Here is a tiny trained network, its code and every weight. The questions are about switching its units off for an input and a class, where a switched-off unit gives its printed mean instead of its output.

import numpy as np


def w(rows, s, z=0):
    codes = np.array(rows[::2]) - 128.0
    scale = np.full(codes.shape[1], s)
    scale[-1] = z or s
    return codes * scale


def f(y):
    return y / 2 * (1 + np.tanh(0.7978845608 * (y + 0.044715 * y**3)))


def log_softmax(a):
    a = a - a.max(-1, keepdims=True)
    return a - np.log(np.exp(a).sum(-1, keepdims=True))


def net(x, mask):
    res = np.array(x, float).reshape(1, 4) / 4 @ E
    y = f(res @ A[0][:, :-1].T + A[0][:, -1])
    res = res + np.where(mask, y, B[0][:, -1]) @ B[0][:, :-1]
    return log_softmax(res[-1] @ U[:, :-1].T + U[:, -1])


A, B = {}, {}
E = w([
[220,64,176,201,213],'x0',
[171,48,221,46,61],'x1',
[188,83,34,190,19],'x2',
[241,254,125,84,123],'x3',
],0.0068)
A[0] = w([
[105,205,56,212,184,79],'N1',
[123,31,190,80,71,69],'N2',
[2,10,165,197,140,3],'N3',
[67,181,49,220,191,100],'N4',
[64,179,52,232,188,87],'N5',
[181,49,192,56,35,100],'N6',
[206,85,162,181,205,109],'N7',
[92,228,97,57,61,61],'N8',
[57,177,89,72,47,51],'N9',
[235,121,164,190,191,145],'N10',
[87,169,196,67,213,81],'N11',
[66,174,72,14,88,54],'N12',
[238,196,159,65,96,3],'N13',
[66,178,101,54,56,77],'N14',
[72,153,179,42,223,127],'N15',
[225,75,133,195,209,83],'N16',
[243,215,130,64,124,14],'N17',
[83,152,175,45,215,93],'N18',
[223,227,141,69,149,105],'N19',
[52,176,79,68,69,96],'N20',
[17,32,147,140,165,128],'N21',
[78,168,205,76,197,107],'N22',
[180,93,62,182,23,63],'N23',
[69,160,215,93,189,117],'N24',
[237,140,166,178,184,116],'N25',
[171,92,52,184,31,56],'N26',
[127,191,59,166,178,128],'N27',
[192,96,60,161,21,73],'N28',
[215,244,118,107,139,86],'N29',
[161,75,216,42,70,54],'N30',
[78,201,104,62,58,84],'N31',
[161,53,201,42,63,59],'N32',
],0.0063,0.0013)
B[0] = w([
[146,95,154,57,219,216],'N1',
[113,135,108,82,215,207],'N2',
[15,125,42,110,73,254],'N3',
[183,97,155,39,239,229],'N4',
[163,109,162,40,243,230],'N5',
[148,142,135,94,206,240],'N6',
[79,117,183,171,116,206],'N7',
[85,104,165,149,128,206],'N8',
[114,120,185,175,158,197],'N9',
[75,94,187,166,110,221],'N10',
[167,186,90,192,140,208],'N11',
[106,115,174,169,139,202],'N12',
[55,104,64,84,168,215],'N13',
[101,107,202,168,155,196],'N14',
[170,188,106,171,139,223],'N15',
[85,107,193,160,138,218],'N16',
[24,96,54,102,123,226],'N17',
[189,193,92,191,146,206],'N18',
[40,125,47,133,58,230],'N19',
[131,100,220,177,160,202],'N20',
[71,143,43,127,81,239],'N21',
[183,190,84,189,139,207],'N22',
[158,199,88,190,179,228],'N23',
[182,195,75,178,144,206],'N24',
[54,99,175,172,106,211],'N25',
[171,207,90,186,184,223],'N26',
[129,98,137,70,163,190],'N27',
[182,212,83,192,168,230],'N28',
[62,105,74,92,112,225],'N29',
[160,125,132,91,233,215],'N30',
[88,96,192,173,115,197],'N31',
[154,119,148,71,255,222],'N32',
],0.0074,0.0046)
U = w([
[214,199,86,214,144,113],'0',
[44,109,55,91,116,133],'1',
[186,110,177,24,196,121],'2',
[96,100,254,206,127,114],'3',
[182,127,150,97,80,254],'4',
[177,109,142,109,95,75],'5',
],0.011,0.0087)

Each question gives the input, the list of numbers given to net, and the class t.
The units are the neurons (one row each of A and B). Each row of codes is followed by its name. A weight is (code - 128) times the scale printed after its matrix; where a second scale follows, it is the last column's (A, B and U).
mask holds one flag per neuron, in row order. A switched-off neuron (its flag False) gives its mean, the last column of its row in B, instead of its output. The means were averaged over made-up inputs and are rounded, as every weight is.
A unit's drop is (log p(t) with every unit on - log p(t) with that unit switched off) / (log p(t) with every unit on - log p(t) with every unit switched off).
The circuit of an input: a set's keep is (log p(t) with only the set's units on - log p(t) with every unit switched off) / (log p(t) with every unit on - log p(t) with every unit switched off). Starting from the 12 units with the biggest drops (on a tie, the unit counted first), units are removed one at a time, each time the one whose removal leaves the highest keep (on an exact tie, the one counted first), for as long as the keep stays at least 0.8.
circuit, biggest first: the units of the circuit, biggest drop first
top k neurons: the k neurons with the biggest drops, biggest first
drop of u: that unit's drop, to one decimal
input [-4,6,-3,-5], class 2: circuit, biggest first : (N32)
input [-6,7,-5,7], class 1: top 3 neurons : (N19, N17, N13)
input [3,-8,7,8], class 1: circuit, biggest first : (N29, N17)
input [-8,-7,1,-2], class 3: circuit, biggest first : (N20, N9)
input [8,-3,3,7], class 3: circuit, biggest first : (N10, N25)
input [-5,5,3,-2], class 2: circuit, biggest first : (N32, N19)
input [-7,-2,-4,8], class 1: top 4 neurons : (N19, N17, N29, N13)
input [7,8,-1,-8], class 1: top 2 neurons : (N3, N21)
input [-7,5,-1,7], class 1: top 4 neurons : (N17, N13, N19, N29)
input [8,3,7,-1], class 3: top 4 neurons : (N16, N10, N7, N25)
input [3,8,7,0], class 2: top 2 neurons : (N32, N6)
input [-7,2,4,-5], class 3: drop of N20 : 0.1
input [-8,-4,-8,3], class 0: drop of N15 : 0.3
input [6,-4,4,-4], class 3: drop of N25 : 0.0
input [7,-7,-3,-5], class 2: circuit, biggest first : (N5)
